Below is a small trained network, with its code and all its weights. Each question gives an input and a class and asks what happens when units are switched off, that is, made to give their printed mean instead of their output.

import numpy as np


def w(rows, s, z=0):
    codes = np.array(rows[::2]) - 128.0
    scale = np.full(codes.shape[1], s)
    scale[-1] = z or s
    return codes * scale


def norm(h):
    return h / np.sqrt((h * h).mean(-1, keepdims=True) + 1e-5)


def f(y):
    return y / 2 * (1 + np.tanh(0.7978845608 * (y + 0.044715 * y**3)))


def log_softmax(a):
    a = a - a.max(-1, keepdims=True)
    return a - np.log(np.exp(a).sum(-1, keepdims=True))


def net(x, mask):
    res = np.array(x, float).reshape(1, 6) / 4 @ E
    u = 0
    for l in range(4):
        y = f(norm(res) @ A[l][:, :-1].T + A[l][:, -1])
        res = res + np.where(mask[u : u + 8], y, B[l][:, -1]) @ B[l][:, :-1]
        u += 8
    return log_softmax(norm(res)[-1] @ U[:, :-1].T + U[:, -1])


A, B = {}, {}
E = w([
[127,127,129,129,128,128],'x0',
[127,126,129,129,126,128],'x1',
[127,128,128,129,131,129],'x2',
[121,172,249,183,132,108],'x3',
[55,160,159,47,130,137],'x4',
[151,47,171,113,150,219],'x5',
],0.011)
A[0] = w([
[115,179,167,164,122,75,55],'0.n1',
[119,205,144,165,128,15,76],'0.n2',
[61,220,100,85,122,104,21],'0.n3',
[59,133,61,39,130,122,1],'0.n4',
[154,122,150,135,144,151,158],'0.n5',
[193,174,97,212,146,75,81],'0.n6',
[141,207,2,99,107,15,121],'0.n7',
[138,162,11,104,120,124,116],'0.n8',
],0.0092,0.0062)
B[0] = w([
[175,131,65,116,109,125,167],'0.n1',
[148,201,26,148,105,185,219],'0.n2',
[54,135,127,91,135,60,163],'0.n3',
[52,122,138,88,69,202,160],'0.n4',
[123,72,87,132,117,91,159],'0.n5',
[135,102,165,163,61,255,197],'0.n6',
[70,36,225,166,159,124,254],'0.n7',
[132,20,134,131,169,88,197],'0.n8',
],0.0089,0.0069)
A[1] = w([
[148,142,126,120,149,134,70],'1.n1',
[86,107,193,82,157,140,109],'1.n2',
[185,58,115,205,157,112,77],'1.n3',
[147,160,144,147,130,161,2],'1.n4',
[158,120,252,135,135,132,64],'1.n5',
[173,112,38,52,130,182,159],'1.n6',
[104,212,105,89,119,110,2],'1.n7',
[123,124,92,147,152,140,39],'1.n8',
],0.014,0.0028)
B[1] = w([
[133,113,131,134,124,127,115],'1.n1',
[83,127,62,109,101,153,222],'1.n2',
[167,106,171,164,151,91,255],'1.n3',
[71,138,130,117,106,140,137],'1.n4',
[66,70,125,121,137,86,209],'1.n5',
[178,198,154,109,149,138,201],'1.n6',
[186,153,105,164,196,4,160],'1.n7',
[137,142,144,136,108,109,126],'1.n8',
],0.012,0.0083)
A[2] = w([
[59,123,137,45,151,188,139],'2.n1',
[152,120,37,158,138,149,137],'2.n2',
[253,132,161,168,185,108,125],'2.n3',
[142,219,108,115,189,97,73],'2.n4',
[183,97,54,93,161,192,131],'2.n5',
[159,202,147,191,45,193,2],'2.n6',
[120,211,114,62,118,199,18],'2.n7',
[61,138,112,115,141,82,184],'2.n8',
],0.011,0.004)
B[2] = w([
[107,177,66,108,129,176,238],'2.n1',
[119,126,168,119,93,131,141],'2.n2',
[118,160,113,7,82,105,254],'2.n3',
[161,130,143,195,126,77,159],'2.n4',
[171,153,198,140,144,132,175],'2.n5',
[54,178,152,155,33,186,171],'2.n6',
[162,124,124,250,221,159,165],'2.n7',
[176,153,103,86,107,114,208],'2.n8',
],0.011,0.0069)
A[3] = w([
[95,212,78,137,131,155,44],'3.n1',
[128,64,136,157,156,66,23],'3.n2',
[152,200,143,197,107,250,68],'3.n3',
[135,46,135,212,198,84,1],'3.n4',
[100,159,129,142,107,150,64],'3.n5',
[75,81,100,145,100,202,94],'3.n6',
[104,176,139,137,47,199,30],'3.n7',
[134,194,99,104,153,171,104],'3.n8',
],0.011,0.0042)
B[3] = w([
[188,46,210,132,161,140,196],'3.n1',
[105,54,185,242,161,230,201],'3.n2',
[80,183,93,188,168,251,254],'3.n3',
[130,19,245,238,101,44,229],'3.n4',
[140,140,153,127,105,74,138],'3.n5',
[155,169,112,110,104,17,225],'3.n6',
[197,142,139,224,24,118,197],'3.n7',
[142,7,170,254,192,154,196],'3.n8',
],0.0086,0.0049)
U = w([
[111,27,201,175,115,96,207],'0',
[4,124,53,34,117,121,198],'1',
[240,152,185,5,156,115,7],'2',
[150,184,88,129,227,232,135],'3',
[126,210,145,211,44,168,68],'4',
[151,249,96,129,135,25,73],'5',
],0.019,0.0022)

Each question gives the input, the list of numbers given to net, and the class t.
The units are the neurons (one row each of A and B). Each row of codes is followed by its name. A weight is (code - 128) times the scale printed after its matrix; where a second scale follows, it is the last column's (A, B and U).
mask holds one flag per neuron, layer by layer. A switched-off neuron (its flag False) gives its mean, the last column of its row in B, instead of its output. The means were averaged over made-up inputs and are rounded, as every weight is.
A unit's drop is (log p(t) with every unit on - log p(t) with that unit switched off) / (log p(t) with every unit on - log p(t) with every unit switched off).
The circuit of an input: a set's keep is (log p(t) with only the set's units on - log p(t) with every unit switched off) / (log p(t) with every unit on - log p(t) with every unit switched off). Starting from the 12 units with the biggest drops (on a tie, the unit counted first), units are removed one at a time, each time the one whose removal leaves the highest keep (on an exact tie, the one counted first), for as long as the keep stays at least 0.8.
units of the circuit, in order: the units of the circuit, biggest drop first
unit that matters most: the unit with the biggest drop
top k neurons: the k neurons with the biggest drops, biggest first
top k neurons in layer l: the k neurons of layer l with the biggest drops, biggest first
drop when u is switched off: that unit's drop, to one decimal
input [-7,-4,-1,-4,-3,1], class 2: units of the circuit, in order -> 2.n3; 1.n6
input [-5,-8,-6,-1,-1,-5], class 0: units of the circuit, in order -> 0.n7
input [8,6,2,5,1,-2], class 5: units of the circuit, in order -> 1.n7; 0.n7; 0.n6
input [-6,-6,4,3,1,-4], class 5: units of the circuit, in order -> 1.n7; 0.n2
input [8,-3,4,0,4,2], class 3: top 2 neurons -> 0.n7; 0.n8
input [-6,-5,-8,0,2,-6], class 1: top 2 neurons -> 0.n7; 0.n3
input [6,5,8,1,1,8], class 1: top 4 neurons -> 0.n2; 0.n8; 1.n5; 1.n2
input [-5,-1,-5,-8,-2,1], class 2: units of the circuit, in order -> 1.n6; 2.n3
input [-2,-3,-7,6,1,-5], class 5: top 2 neurons -> 1.n7; 0.n3
input [-1,3,-6,0,3,1], class 3: top 3 neurons -> 0.n7; 0.n2; 1.n5
input [4,-1,-8,2,2,7], class 1: top 2 neurons -> 0.n2; 1.n5
input [6,-1,2,8,-5,0], class 4: top 3 neurons -> 0.n7; 0.n8; 0.n2
input [7,-6,-8,-2,-7,3], class 2: top 2 neurons -> 0.n7; 2.n3
input [0,4,8,0,-3,-6], class 0: top 2 neurons in layer 0 -> 0.n7; 0.n8
input [-2,4,1,7,2,8], class 1: top neuron -> 1.n2
input [7,2,1,-4,7,1], class 3: top 3 neurons -> 0.n7; 2.n7; 1.n5
input [5,-7,-3,-8,-4,1], class 2: top 3 neurons -> 2.n3; 1.n6; 1.n5
input [0,0,5,-8,0,-1], class 0: top 3 neurons -> 0.n7; 0.n8; 2.n3
input [-3,7,0,8,-1,-1], class 4: drop when 0.n7 is switched off -> 0.6
input [2,8,8,-7,-5,2], class 2: drop when 2.n3 is switched off -> 0.3
input [2,-4,-6,-7,3,2], class 3: unit that matters most -> 1.n6
input [8,6,-1,-2,6,2], class 3: drop when 0.n7 is switched off -> 0.5
input [-2,-8,-3,-6,-4,-4], class 0: drop when 1.n1 is switched off -> 0.0
input [4,7,-7,7,1,-5], class 5: top 2 neurons in layer 1 -> 1.n7; 1.n2
